Below is a small trained network, with its code and all its weights. Each question gives an input and a target symbol and asks what happens when units are switched off, that is, made to give their printed mean instead of their output.

import numpy as np


def w(rows, s, z=0):
    codes = np.array(rows[::2]) - 128.0
    scale = np.full(codes.shape[1], s)
    scale[-1] = z or s
    return codes * scale


def f(y):
    return np.maximum(y, 0)


def softmax(a):
    e = np.exp(a - a.max(-1, keepdims=True))
    return e / e.sum(-1, keepdims=True)


def log_softmax(a):
    a = a - a.max(-1, keepdims=True)
    return a - np.log(np.exp(a).sum(-1, keepdims=True))


def net(x, mask):
    ids = ['ΓΔαβηθλμπσφω'.index(c) for c in x.split()]
    T = len(ids)
    res = E[ids] + P[:T]
    r = res
    for j in range(3):
        rows = slice(2 * j, 2 * j + 2)
        q, k, v = (r @ M[0][rows].T for M in (Q, K, V))
        z = softmax(np.where(np.tri(T) > 0, q @ k.T / 2**0.5, -1e9)) @ v
        o = O[0][rows]
        res = res + np.where(mask[j], z, o[:, -1]) @ o[:, :-1]
    y = f(res @ A[0][:, :-1].T + A[0][:, -1])
    res = res + np.where(mask[3:7], y, B[0][:, -1]) @ B[0][:, :-1]
    return log_softmax(res[-1] @ U[:, :-1].T + U[:, -1])


Q, K, V, O, A, B = {}, {}, {}, {}, {}, {}
E = w([
[102,193,108,119,166,85],'Γ',
[108,159,125,94,98,99],'Δ',
[101,152,74,74,114,172],'α',
[98,209,85,154,130,166],'β',
[131,106,152,179,101,34],'η',
[124,175,98,157,141,253],'θ',
[123,178,117,191,79,177],'λ',
[130,177,144,214,123,70],'μ',
[252,86,66,132,186,152],'π',
[105,164,101,156,103,79],'σ',
[120,116,97,132,67,219],'φ',
[123,76,130,120,69,138],'ω',
],0.019)
P = w([
[106,90,123,107,159,115],'0',
[127,123,172,50,94,109],'1',
[135,142,63,160,191,106],'2',
[2,16,162,126,202,162],'3',
[163,157,133,55,54,89],'4',
[124,122,92,158,219,104],'5',
],0.017)
Q[0] = w([
[72,108,222,24,61,121],'h1',
[190,192,132,81,27,102],'h1',
[103,168,254,87,39,147],'h2',
[209,188,117,142,63,100],'h2',
[90,73,119,133,81,71],'h3',
[149,108,162,152,154,33],'h3',
],0.012)
K[0] = w([
[77,117,112,157,148,127],'h1',
[81,103,162,126,139,134],'h1',
[4,94,120,172,148,133],'h2',
[96,111,169,120,126,142],'h2',
[163,114,149,124,175,140],'h3',
[157,98,134,98,151,120],'h3',
],0.021)
V[0] = w([
[139,138,87,176,147,138],'h1',
[88,222,96,70,203,123],'h1',
[149,145,108,125,107,253],'h2',
[99,75,86,57,141,124],'h2',
[191,91,164,79,193,126],'h3',
[101,148,132,113,108,122],'h3',
],0.014)
O[0] = w([
[154,153,109,146,87,111,147],'h1',
[169,163,132,47,176,137,205],'h1',
[133,155,225,129,117,157,182],'h2',
[93,86,133,68,183,195,215],'h2',
[135,144,102,142,123,252,1],'h3',
[97,75,126,164,115,86,157],'h3',
],0.015,0.0052)
A[0] = w([
[2,158,214,138,143,119,10],'n1',
[157,161,49,102,113,73,32],'n2',
[76,81,120,133,132,141,202],'n3',
[93,68,35,199,31,138,2],'n4',
],0.0094,0.007)
B[0] = w([
[131,40,137,199,124,165,254],'n1',
[169,110,124,213,66,235,222],'n2',
[117,164,86,144,100,32,229],'n3',
[115,192,144,173,245,193,217],'n4',
],0.011,0.0087)
U = w([
[75,104,163,78,163,148,95],'Γ',
[162,244,153,85,115,93,178],'Δ',
[70,131,66,73,102,57,135],'α',
[7,105,108,114,84,95,96],'β',
[125,119,133,119,83,153,108],'η',
[122,39,142,144,91,161,67],'θ',
[92,175,143,145,34,60,255],'λ',
[150,152,207,138,117,165,28],'μ',
[255,15,89,108,121,139,127],'π',
[79,144,113,131,104,143,66],'σ',
[136,83,50,116,37,98,192],'φ',
[193,117,113,155,55,152,96],'ω',
],0.0069,0.0057)

Each question gives the input, a string of symbols that net reads in full, and the target symbol t.
The units are the heads (2 rows each of Q, K, V and O) and the neurons (one row each of A and B). Each row of codes is followed by its name. A weight is (code - 128) times the scale printed after its matrix; where a second scale follows, it is the last column's (O, A, B and U).
mask holds one flag per unit, heads first, then neurons. A switched-off unit (its flag False) gives its mean, the last column of its rows in O or B, instead of its output. The means were averaged over made-up inputs and are rounded, as every weight is.
A unit's drop is (log p(t) with every unit on - log p(t) with that unit switched off) / (log p(t) with every unit on - log p(t) with every unit switched off).
The circuit of an input: a set's keep is (log p(t) with only the set's units on - log p(t) with every unit switched off) / (log p(t) with every unit on - log p(t) with every unit switched off). Starting from all 7 units, units are removed one at a time, each time the one whose removal leaves the highest keep (on an exact tie, the one counted first), for as long as the keep stays at least 0.8.
circuit, biggest first: the units of the circuit, biggest drop first
most important unit: the unit with the biggest drop
k most important neurons: the k neurons with the biggest drops, biggest first
which heads matter: for each layer, one digit per head in row order, 1 if its drop is at least 0.15 and else 0, layers parted by /
input φ α μ Δ, target ω: which heads matter	110
input σ α λ, target Γ: which heads matter	110
input λ Γ η α α Γ, target Γ: circuit, biggest first	h2, h1
input σ ω β, target β: which heads matter	100
input β μ σ, target ω: 2 most important neurons	n2, n4
input η Γ Δ σ, target α: most important neuron	n1
input λ η ω, target σ: circuit, biggest first	n4, h1, h2
input α λ η, target λ: which heads matter	010
input λ λ Γ α, target π: circuit, biggest first	h1, h2, n2
input σ ω λ μ α μ, target Γ: circuit, biggest first	h1, h2
input θ β φ σ, target θ: circuit, biggest first	h2, n1
input λ λ η ω Γ, target β: circuit, biggest first	h1, h2
input Γ Γ φ, target π: circuit, biggest first	h2, h1
input β Δ Δ λ ω, target λ: circuit, biggest first	h1, h2, h3
input φ φ Γ μ β σ, target Δ: most important unit	h1
input β Δ Δ μ β, target ω: circuit, biggest first	n2, h2
input σ λ α, target λ: circuit, biggest first	h2, h3
input λ η λ Γ Δ η, target α: circuit, biggest first	h2, h1, n1, n3
input η λ β, target λ: 2 most important neurons	n4, n2
input μ η Γ θ φ, target μ: circuit, biggest first	h2
input β β η Γ, target σ: circuit, biggest first	n4, h2, n2, h1
input λ β θ Γ β, target π: circuit, biggest first	h2, h1, n2
input π Γ φ φ μ, target μ: which heads matter	011
input λ φ Δ μ λ μ, target λ: which heads matter	010
input α β η σ, target σ: which heads matter	110
input φ ω λ λ β μ, target Δ: 2 most important neurons	n1, n2
input μ Γ Δ λ Δ α, target α: most important unit	h1
